[[-1.75, 0.07, -1.46, -0.50, 3.78, -1.54, 0.53, -0.37, 0.26, 1.69], [-0.01, -1.16, -1.09, -1.79, 0.25, -0.39, -1.69, -1.30, -0.73, -1.54], [0.78, -0.30, -0.90, 0.07, 0.05, -0.16, -0.30, 1.82, -0.36, 0.30], [1.19, 0.56, 3.15, -0.56, 0.08, -0.98, 0.70, -1.56, -1.44, -0.78], [0.11, 0.12, 1.28, 0.91, -1.35, 3.16, -0.69, 0.94, 1.05, -0.15], [-1.02, 0.34, 2.95, -1.66, -0.08, -1.16, -1.11, -0.64, -1.49, 0.23], [-1.11, 1.22, 2.54, 0.42, 1.12, -1.52, 1.07, -1.04, -0.94, 1.16], [-1.23, -0.09, 1.75, -0.95, 1.21, -0.39, 0.65, -1.03, -0.76, 0.45], [-0.09, -0.71, -1.44, -1.23, -0.94, -0.32, -0.70, -0.95, -0.44, -0.80], [-0.30, 0.14, 0.10, 3.04, -1.11, 0.39, 0.20, 0.73, 3.33, -0.27], [0.40, -0.53, -1.39, -0.46, 0.10, -0.05, 0.02, -1.68, -0.63, -1.06], [-0.09, -0.07, -1.63, -1.76, 0.79, -1.40, 0.25, -1.57, -1.98, -0.82], [-0.16, -0.18, 4.02, 0.28, -1.56, 0.95, -1.28, -0.56, -0.02, -0.70]]
Report the entry just right of the smallest entry.
Answer: -0.82
Report the entry just left of the smallest entry.
Answer: -1.57
Report the entry just left of 3.78.
Answer: -0.50
The entry just left of -0.36: 1.82
The entry just right of the largest entry -> 0.28
Report the smallest entry.
Answer: -1.98
The entry just left of -0.15 is 1.05
The entry just left of -0.53 -> 0.40
Report the entry just right of 1.22.
Answer: 2.54
Report the entry just left of -0.71.
Answer: -0.09
Report the entry just left of 3.04.
Answer: 0.10
Report the entry just right of 0.20.
Answer: 0.73

Questions about the row below.
1) The entry just right of the centre entry?
2) The entry just right of -0.43?
3) The median of all entries?
4) The entry just left of the largest entry?
5) The minimum?
[1.28, 1.09, 3.39, 0.67, 1.60, -0.43, -3.05, -1.39, 4.20, 5.54, -3.66, -1.76, 1.82]
1) -1.39
2) -3.05
3) 1.09
4) 4.20
5) -3.66

Questions about the table below.
1) Report the entry just right of the centre entry.
2) Report the centre entry.
3) Report the entry just right of -3.55.
4) Report the entry just left of -0.87.
5) Report the entry just right of -3.81.
[[-2.28  2.06 -0.49  1.00  0.62 -0.72  0.82 -0.73  0.85 -1.03  0.00  0.64
  -0.14]
 [ 1.45 -1.90  2.19 -3.81  3.98 -2.98  3.79 -3.92  4.30 -3.55  1.53  0.41
  -0.87]
 [ 2.30 -1.72  2.26 -3.83  2.91 -3.45  3.48 -3.37  3.92 -3.79  3.85 -2.25
   1.62]]
1) -3.92
2) 3.79
3) 1.53
4) 0.41
5) 3.98

arr =
[[-0.22  0.00 -3.63 -1.04  3.36  0.54 -3.66 -2.97  2.99 -4.67  1.55 -0.22
   4.15  0.75  0.73]
 [-0.25  0.01  2.23 -0.67  2.61 -0.70 -2.04 -1.80 -2.99  2.75  1.18 -0.22
   2.94 -1.03  0.65]
 [ 0.10  0.00 -2.80  0.68 -2.54  0.56  1.88  1.62  3.15 -3.64 -1.19  0.12
  -3.26  0.81 -0.53]
 [-0.09 -0.01 -0.04 -0.68  3.86 -0.28 -2.24 -1.94 -1.69 -0.03  1.69 -0.09
   4.81 -0.36  0.73]
 [-0.23  0.00 -3.06 -1.16  1.93  1.04 -3.92 -3.20  4.94 -3.92  0.84 -0.20
   2.36  1.53  0.43]
 [-0.13  0.01  3.84 -0.73  1.56 -0.47 -2.51 -2.02 -2.84  4.89  0.66 -0.14
   2.11 -0.68  0.29]
 [ 0.12  0.01  1.75  0.67 -2.77 -0.20  1.39  1.28 -1.73  2.16 -1.34  0.15
  -3.45 -0.29 -0.60]]
The entry just left of 1.28? 1.39
The entry just left of 1.39? -0.20
The entry just right of -0.36 is 0.73
The minimum: -4.67
The 1st entry in reading order is -0.22
The entry just right of -2.84: 4.89
The entry just left of 0.65? -1.03
The entry just left of 1.69? -0.03
The entry just left of -2.24? -0.28
The entry just right of the largest entry is -3.92
The largest entry? 4.94
The entry just left of the smallest entry -> 2.99
The entry just right of the centre entry? -1.69
The entry just right of -3.45: -0.29
The entry just left of -0.67 is 2.23
The entry just left of the centre entry? -2.24
The entry just right of 2.11: -0.68
The entry just right of -0.73: 1.56
The 2nd entry in reading order? 0.00
The entry just right of -1.19: 0.12

array([[102, 105, 103, 114, 119, 112, 108, 107, 106, 107, 109, 106],
       [ 73,  89,  59, 163, 194, 159, 126, 110, 103,  98, 123,  95],
       [105, 110,  96, 112, 112, 118, 109, 115, 108, 110, 110, 109],
       [ 81, 131,  78, 141, 161, 131, 104, 134, 106, 135, 125, 136],
       [ 91, 136,  41, 140, 146, 165, 115, 162, 114, 134, 127, 126]])
Report the entry just right of 89.
59
The last entry of the smallest entry's row -> 126
The top-right entry -> 106
The smallest entry in the first row is 102
Report the last entry of the largest entry's row.
95
Report the entry in the bottom-left corner.
91
The 5th entry in reading order is 119
Report the entry directly below the largest entry.
112
The entry just right of 118 -> 109
Report the entry directly above 91.
81
Report the 5th-last entry, reading row by row.
162
Report the entry directly below 161.
146
Report the largest entry in the last row.
165
The largest entry -> 194
The third entry on the main diagonal: 96
The entry directly below 123 is 110
The entry directly above the smallest entry -> 78
Report the entry just left of 104.
131
Report the entry just left of 96.
110
Report the second entry on the diagonal from the top-right corner.
123
Report the 3rd smallest entry.
73
The 2nd-last entry, reading row by row is 127
The entry just right of 104 -> 134
Report the smallest entry in the last row.
41
The top entry of the column that holds the smallest entry -> 103
The entry just right of the largest entry -> 159
Report the entry just left of the largest entry.
163
